Each row is followed by its class number.
[  4  13  17   6  26  12  -6   8   8  27  41 -13   6  -8  -9  18 -11  18
   6 -15   2  -1   6 -18  -2  48   4 -19 -37   9   5  22  14 -14   3  10
 -23   0   8  14   8  29  -9 -14 -19  14  33 -41  -4 -13  19   9  12 -57
 -31  -3 -13   5 -10   7 -18   5   9 -37  13  10 -24  23 -10  -9  -1  46
  30 -17 -18   7 -71   9   8  -5  -7  -5 -13 -10  12  -6 -15  17   7   0
   6  21  -7 -45 -18 -12 -17 -15  82   9   5]
0
[  3  22   2  -9  34  14   2  12  13  13  33  -1 -26  -2 -11  19  -1  16
  12   3   2 -11  11 -24  11  27   9  27 -22  27  28  -2   9 -11   9   5
 -21  -2   9   9  -2   6  -5  -4   2  22  11 -17  -3 -23  12   6  -6 -42
   3   1   7   9   1  32 -26   0  17 -31  13   0 -37  35  11 -12  14  28
  13 -11 -37  -2 -75   4  -5 -14 -12  -3   0   3  -1  -7 -31   9  -6   2
  -3  -3   4 -40 -14 -15   3 -13  72  23 -17]
0
[ -4  46   0   3  -6   1  -1   0  -7  27   3  10 -15   4   3   2  27 -19
   0  -5   2 -10  27  -3  23   2   9 -28  14  -4  17 -10 -12 -17  -4   1
   4   8   8 -18   2 -33   7  -5   5 -15 -24  33  17  17  -5   5 -18  31
  32   5 -12   9 -12  28  -9  15  -3  -9  13   0 -19   0  34  13  -4 -18
  23 -13  -6   4  59  -6   0 -14   6   3   4 -17 -32  14 -20 -24   0   5
  -4  -9   8   7  -6  -1   7   5  10  12 -31]
1
[  1  17   9   9  36   5  -4  11  -2  33  47  12 -14  -1 -10  14  13  -3
   4   6   1  -1  17 -14  -7  36   3  -3 -16  -3  25   2  18  -4  11   5
  -8   6   0  27   7  11  -2   5 -49  12  22 -15  -2 -10  22   2   8 -19
   3   4  14   6  -1   4 -29  10  -1 -36   0  12 -72   9  14   4  22  18
 -13 -14 -26  13 -16  -2  -9  -8 -17  16  -4  17  -2  10 -52   2   3  14
   2   8   3 -61 -19  -5  14  -8  83  15   1]
0
[ -4  19   7 -26   8  13   0   7  11 -26  38  29   2  -2  -4   9  12   7
   5 -21   5  -4  18  11  19  25  -4 -25 -48 -19  41  10  10 -15   0   1
  12   1  13  17  18   7   3 -10 -36   9  20  -2  -7  -2 -17   3   3 -23
  19  -2 -11  -8  -5  -9 -25   8  -8 -12   9   9  12   9  -5  27  11   4
 -13  -9  -6   7 -23  -2   4   6  -7   3  -5  24  -6  21 -35 -12   5  13
   0  13   3 -29 -21 -16  -7  -7  32 -11  -6]
0
[ -3  26  18  -1  24  12   3  26   4   7  40   7   2  -8 -10   8   5 -14
  10   9   0  -2   7 -14 -10  13   7  12 -58   9   2   8  12  19   6   2
  -9   1  14  12  -2   9  -8   2 -41  -2  17 -41  -5  -2   7  15   2 -58
  39  -2  -8   2  -3  14 -26   7   8 -15   3   4 -44  17  16  21  10  24
   2  -5 -31   8 -75   1 -16  -6  -4   1  -4   6 -16  29 -32   7   7   5
   6  12  10 -46 -22 -13   0 -14  70  11  -2]
0
[-10  16  -9 -42  -1   8  -4  -1  12   4  40  15   0  -1  -4  10  14  16
  -4 -16   4  -1  38  21  23  20   0 -37 -14   0  26   2 -16  11 -12  13
  33   1  15  -6  17 -19   3 -20  -3 -13   4  16   2 -29   2  17 -21  26
  -7   8  -2  -1   2  35  -2  -3  -5 -25 -20  -1  26   7  -7  28   7 -15
  13 -20  -9 -10  -2 -16   6  -6  -6  -8  -2  11 -35  11  -8 -30  -2  -3
   1   6  -2  -9 -12   2 -22  15  72  10 -31]
1
[ -8  36  -8 -41  -7  -3  -1   1  -1  -1   4   6  -3  -3  -9   9  18  11
  -7 -26   2  -5  26  14  19   5   1 -30   4   2  27   3 -20  -4  -8   9
  30  -2  13  -8  14 -14   4 -15   2 -18  -6  23   8  -8  -3  12 -15  39
  15   4 -10  -8  -6  33  10   6 -14 -11 -11  -1  10 -16 -11  27   9 -20
  23 -14 -14   3  18 -10  12  -5  -5  -3  -5  10 -30   8 -18 -31  -3  -4
  -1  -4   2   3 -11   8  -3  18  41   9 -37]
1
[-12  32  -5 -38  -4   4  -2   3   3   5  38  25   0  -2  -9   5  30   2
  -6  -6   3  -9  35  20  30   8   2 -40  -9 -14  23   4 -17   2  -4   8
  26   5   9  -3  17 -30   5 -15 -14 -17   7  29  11 -14 -10  15 -21  41
  25   5 -14  -1  -6  32  -9  12 -10 -15  -9  -4  17   6   2  34   4 -27
  14 -20  -9  -4  36 -14   6 -12   3  -5   3  19 -40  22 -23 -22   0  -3
   3   4   2   4 -16   1 -14  17  51   7 -37]
1
[  1  48  14 -25  35  10   0  30   2 -40  54   8   2  -3 -26   8   2  29
   0 -38   4 -10  10  -6 -35  21  -4  16 -55  16   9  18   5  -3  10   3
  -9   9  21  21   0  17  -1   2 -29  24  18   8   3 -13  -7  12   5 -33
  -8   0 -14   7 -15   9 -27  17  -5 -29   9   1 -40  28  -2  25  15   7
  -2 -17 -33   6 -70  -3  -4  -9   5  11  -7  -3  12   8 -42 -18   2   1
  -4  -9   2 -26 -18 -12  -1   5  68   1 -18]
0
[ -6  49  -1 -16  -4   2  -1   4   0  14  29  22   0  -5 -11  11  25  -2
   1  -7   2  -6  33  16  27  12   4 -43  -2 -13  19   2 -17 -11  -6   6
  14  20  12  -8  14 -26   3 -18  -8 -17 -12  26  18 -10  -8   8 -22  26
  19   8 -27   7  -9  37  -7  19  -8 -21   9  -3  18  13  -2  26  -3 -21
  29 -19 -12  -1  45 -13   7 -17   1  -6   0   7 -39  18 -15 -35   0  -3
   1   3   5   6 -16   2  -9   9  31   5 -40]
1
[ -5  49  -1 -15   0   0   0   5  -2   4  36  22  -2   2 -13  11  19   3
  -4 -10   3 -10  28  19  12   9   1 -34   4  -5   6   8 -33  -6  -5   7
  14   5  14  -4  12 -18   4 -13 -11 -18 -11  20   6 -18 -10  14 -18  21
   8   9 -39   8  -7  35  -8  23  -8 -18   5   0  29  14   9  23   3 -22
  21 -17  -5  -1  27 -10  -2 -16   6  -9   2   9 -29  19  -5 -42   1 -12
   0  -5   8  11 -17   2  -7   4  36   7 -32]
1
